[[-15.1  11.8  -6.8  23.9  28.6 -21.4 -35.8  -2.5]
 [-46.7  22.6 -62.5   0.5   5.8 -46.8  16.3 -33.7]
 [-49.6 -59.1   4.5   7.5  30.1 -42.2  14.5 -56.0]]
:
[[-46.7  22.6 -62.5   0.5   5.8 -46.8  16.3 -33.7]]

[[-38.2  -6.5 -52.7 -31.2  23.1]
 [  4.5   5.9 -14.1  -3.6  -3.4]
 [-40.8   8.0 -33.8 -56.1  23.3]
 [-26.0   9.7 -26.4 -38.1  22.6]
 [-33.2   4.5 -49.2 -40.0  26.9]
 [-16.4   4.8 -20.0 -30.8   9.6]
 [-28.9   5.0 -32.2 -46.5  20.2]
 [  2.3  -6.1  -7.4   2.2  -1.0]
 [-24.0   2.0 -23.7 -41.2  15.2]
 [ 21.1  16.6 -42.3  -9.7 -20.8]
 [ 18.5  10.5 -45.0 -14.1 -24.6]
 [ 15.9   1.9 -40.0 -12.4 -23.7]]
:
[[  4.5   5.9 -14.1  -3.6  -3.4]
 [-26.0   9.7 -26.4 -38.1  22.6]
 [-16.4   4.8 -20.0 -30.8   9.6]
 [  2.3  -6.1  -7.4   2.2  -1.0]
 [ 21.1  16.6 -42.3  -9.7 -20.8]
 [ 15.9   1.9 -40.0 -12.4 -23.7]]

[[ -3.7 -25.9   0.3 -41.9 -10.7]
 [ 10.5  10.5  12.8  -0.6  29.7]
 [ -2.2   2.9  -3.4  -5.5   2.7]
 [ 22.7  10.5  12.5  19.2  27.1]
 [  3.6 -39.0  -8.8 -54.2 -64.5]
 [  8.4  38.9  15.3  -3.3  18.1]
 [  8.2 -34.9 -10.8 -29.2 -31.2]
 [ -5.5  32.3   1.8   9.2  21.3]
 [  2.2  59.3  14.1  43.9  47.7]
 [-14.8   5.8 -13.1 -17.5   2.1]]
:
[[ 10.5  10.5  12.8  -0.6  29.7]
 [ 22.7  10.5  12.5  19.2  27.1]
 [  8.4  38.9  15.3  -3.3  18.1]
 [ -5.5  32.3   1.8   9.2  21.3]
 [-14.8   5.8 -13.1 -17.5   2.1]]

[[  6.5   8.3 -42.7 -59.1  26.0 -56.8 -28.0 -25.3  -7.5   4.0  -8.2 -11.7
  -19.2   4.2 -22.1 -10.4]
 [ 36.2 -26.8 -53.6   9.5  -1.4 -74.3   6.1  10.3 -28.6  10.3  21.3   7.7
   24.6   4.2 -22.1   1.6]
 [ 36.2 -31.2  11.8   9.5  26.0 -30.5  -5.2  16.3 -18.0  19.8   9.5  32.0
   77.3  15.3 -16.6  -6.4]
 [ 41.1 -26.8 -31.8 -17.9  26.0 -65.5  17.5  22.2 -18.0  26.0  33.1 -16.5
    7.1 -23.7  -5.7  17.6]
 [ 11.4  -4.8  11.8 -45.4  53.5 -30.5 -33.7 -19.4  -2.2  13.5 -20.0  22.3
   51.0  20.9 -22.1 -22.4]]
:
[[ 36.2 -26.8 -53.6   9.5  -1.4 -74.3   6.1  10.3 -28.6  10.3  21.3   7.7
   24.6   4.2 -22.1   1.6]
 [ 41.1 -26.8 -31.8 -17.9  26.0 -65.5  17.5  22.2 -18.0  26.0  33.1 -16.5
    7.1 -23.7  -5.7  17.6]]

[[ 28.4  31.4  36.4  -1.3  67.1  15.0 -68.1]
 [-42.6 -34.7 -12.2   7.1  -1.0 -36.1  16.0]]
:
[[-42.6 -34.7 -12.2   7.1  -1.0 -36.1  16.0]]

[[ 33.9   7.7  32.4  67.5 -27.4  27.4 -22.1  26.7   2.4 -27.5  56.1 -23.4
    7.7  38.3 -35.6]
 [ 28.3 -30.0  35.5  -7.6   0.1  19.2 -72.0  43.2 -12.6 -45.0  15.6  16.6
   60.8  -0.2   8.9]
 [  7.4  -8.3 -18.3 -12.8 -63.9  27.4 -31.6   3.8 -15.5  50.5  39.1   7.5
  -33.8  34.9  30.2]
 [ 11.4  57.1   6.3   4.3  27.5  -2.7   7.5  29.2  -2.3  -8.0   2.5  44.0
   39.2  38.3  24.3]
 [ 13.0 -14.1  35.5 -19.6 -18.2  29.2 -41.0  30.5 -37.1  17.4  10.4  12.0
   54.1 -15.0  47.6]]
:
[[ 28.3 -30.0  35.5  -7.6   0.1  19.2 -72.0  43.2 -12.6 -45.0  15.6  16.6
   60.8  -0.2   8.9]
 [ 11.4  57.1   6.3   4.3  27.5  -2.7   7.5  29.2  -2.3  -8.0   2.5  44.0
   39.2  38.3  24.3]]

[[-25.9 -38.7 -68.9]
 [ -6.1 -12.8 -23.3]
 [-29.0 -44.8 -58.4]]
:
[[ -6.1 -12.8 -23.3]]
